Below are the code and all the weights of a small trained network. Each question names an input and a class and asks about switching units off, where a switched-off unit gives its printed mean instead of its output.

import numpy as np


def w(rows, s, z=0):
    codes = np.array(rows[::2]) - 128.0
    scale = np.full(codes.shape[1], s)
    scale[-1] = z or s
    return codes * scale


def norm(h):
    return h / np.sqrt((h * h).mean(-1, keepdims=True) + 1e-5)


def f(y):
    return np.maximum(y, 0)


def log_softmax(a):
    a = a - a.max(-1, keepdims=True)
    return a - np.log(np.exp(a).sum(-1, keepdims=True))


def net(x, mask):
    res = np.array(x, float).reshape(1, 7) / 4 @ E
    u = 0
    for l in range(3):
        y = f(norm(res) @ A[l][:, :-1].T + A[l][:, -1])
        res = res + np.where(mask[u : u + 6], y, B[l][:, -1]) @ B[l][:, :-1]
        u += 6
    return log_softmax(norm(res)[-1] @ U[:, :-1].T + U[:, -1])


A, B = {}, {}
E = w([
[43,188,178,5],'x0',
[127,128,128,128],'x1',
[125,130,123,125],'x2',
[155,36,104,62],'x3',
[255,172,116,87],'x4',
[127,129,126,126],'x5',
[129,128,126,126],'x6',
],0.0057)
A[0] = w([
[117,241,185,185,86],'L0N1',
[191,171,91,135,116],'L0N2',
[158,40,215,71,189],'L0N3',
[169,137,88,251,17],'L0N4',
[99,162,230,75,3],'L0N5',
[42,114,130,160,117],'L0N6',
],0.011,0.0032)
B[0] = w([
[61,189,76,142,244],'L0N1',
[156,193,148,111,230],'L0N2',
[92,176,70,162,247],'L0N3',
[179,10,93,87,255],'L0N4',
[126,140,114,85,213],'L0N5',
[161,115,158,152,228],'L0N6',
],0.012,0.0048)
A[1] = w([
[92,98,111,122,3],'L1N1',
[130,114,45,140,144],'L1N2',
[51,2,158,164,233],'L1N3',
[225,170,143,65,90],'L1N4',
[170,40,104,200,225],'L1N5',
[167,78,93,37,123],'L1N6',
],0.01,0.0027)
B[1] = w([
[97,107,118,201,137],'L1N1',
[59,100,24,133,219],'L1N2',
[155,197,199,176,224],'L1N3',
[130,151,246,205,207],'L1N4',
[132,139,139,53,254],'L1N5',
[61,105,125,191,210],'L1N6',
],0.011,0.0061)
A[2] = w([
[101,147,184,99,236],'L2N1',
[154,94,64,153,31],'L2N2',
[115,158,89,170,119],'L2N3',
[87,192,134,5,11],'L2N4',
[119,168,131,102,158],'L2N5',
[168,162,195,180,221],'L2N6',
],0.013,0.0011)
B[2] = w([
[200,102,118,162,209],'L2N1',
[127,128,140,93,212],'L2N2',
[89,209,77,74,226],'L2N3',
[182,9,111,142,253],'L2N4',
[154,99,171,139,199],'L2N5',
[122,147,182,126,254],'L2N6',
],0.012,0.0055)
U = w([
[177,8,71,96,43],'0',
[81,157,48,98,246],'1',
[161,143,176,163,83],'2',
],0.015,0.0013)

Each question gives the input, the list of numbers given to net, and the class t.
The units are the neurons (one row each of A and B). Each row of codes is followed by its name. A weight is (code - 128) times the scale printed after its matrix; where a second scale follows, it is the last column's (A, B and U).
mask holds one flag per neuron, layer by layer. A switched-off neuron (its flag False) gives its mean, the last column of its row in B, instead of its output. The means were averaged over made-up inputs and are rounded, as every weight is.
A unit's drop is (log p(t) with every unit on - log p(t) with that unit switched off) / (log p(t) with every unit on - log p(t) with every unit switched off).
The circuit of an input: a set's keep is (log p(t) with only the set's units on - log p(t) with every unit switched off) / (log p(t) with every unit on - log p(t) with every unit switched off). Starting from the 12 units with the biggest drops (on a tie, the unit counted first), units are removed one at a time, each time the one whose removal leaves the highest keep (on an exact tie, the one counted first), for as long as the keep stays at least 0.8.
units of the circuit, in order: the units of the circuit, biggest drop first
most important unit: the unit with the biggest drop
k most important neurons: the k neurons with the biggest drops, biggest first
top k neurons in layer l: the k neurons of layer l with the biggest drops, biggest first
drop of u: that unit's drop, to one decimal
input [6,-8,4,-6,6,-8,-8], class 0: units of the circuit, in order	[L2N4]
input [7,-6,1,-1,-8,5,6], class 2: units of the circuit, in order	[L0N6 L1N2]
input [-5,2,7,-7,-6,-1,-8], class 1: 2 most important neurons	[L0N1 L1N2]
input [-7,2,8,-4,-7,-8,6], class 0: 2 most important neurons	[L0N4 L1N4]
input [5,-1,-1,3,-3,-5,5], class 0: 2 most important neurons	[L0N4 L2N4]
input [-2,-4,-7,-3,3,-6,-1], class 1: top 2 neurons in layer 0	[L0N1 L0N4]
input [5,5,7,5,-5,-4,-8], class 0: top 2 neurons in layer 0	[L0N5 L0N4]
input [8,1,-6,4,6,-7,-5], class 0: top 4 neurons in layer 0	[L0N3 L0N6 L0N2 L0N5]
input [7,-3,1,-7,0,2,5], class 0: 3 most important neurons	[L2N4 L0N3 L0N5]
input [6,-3,-3,4,-7,-5,8], class 2: 4 most important neurons	[L1N3 L0N6 L0N1 L0N2]
input [-6,-6,4,-5,0,4,-3], class 0: 2 most important neurons	[L0N4 L0N3]
input [-5,-6,0,6,-4,-6,4], class 1: 4 most important neurons	[L0N3 L2N4 L1N3 L1N2]
input [2,2,-3,-4,-6,8,-1], class 2: units of the circuit, in order	[L0N3 L1N3]
input [-3,-5,6,-8,5,-8,3], class 1: most important unit	L0N1
input [6,6,-7,-5,4,0,0], class 0: 2 most important neurons	[L2N4 L0N3]
input [-3,-3,7,4,5,5,3], class 2: 2 most important neurons	[L0N2 L1N4]
input [4,-1,6,0,-3,4,2], class 0: 2 most important neurons	[L0N4 L0N5]
input [-5,2,0,6,3,5,5], class 1: 3 most important neurons	[L0N3 L1N2 L2N4]
input [-1,3,-6,3,-6,-5,6], class 2: 3 most important neurons	[L1N3 L0N1 L0N6]
input [-3,-2,0,-8,5,-2,3], class 1: units of the circuit, in order	[L0N1]
input [6,-7,2,6,-4,8,-6], class 0: 4 most important neurons	[L0N4 L2N4 L1N2 L0N1]
input [5,-5,3,1,3,-3,-4], class 0: 2 most important neurons	[L0N4 L2N4]
input [3,-7,-8,-3,-7,0,-7], class 2: top 2 neurons in layer 0	[L0N3 L0N6]
input [0,3,6,5,2,-4,5], class 1: drop of L0N6	0.0
input [0,-1,3,7,-4,-2,0], class 1: drop of L0N3	1.0
input [-4,3,6,-1,-8,0,6], class 2: drop of L2N4	0.1
input [2,-1,-4,7,3,0,4], class 1: units of the circuit, in order	[L0N3]
input [-4,2,-5,7,0,-8,-7], class 1: drop of L2N4	0.1
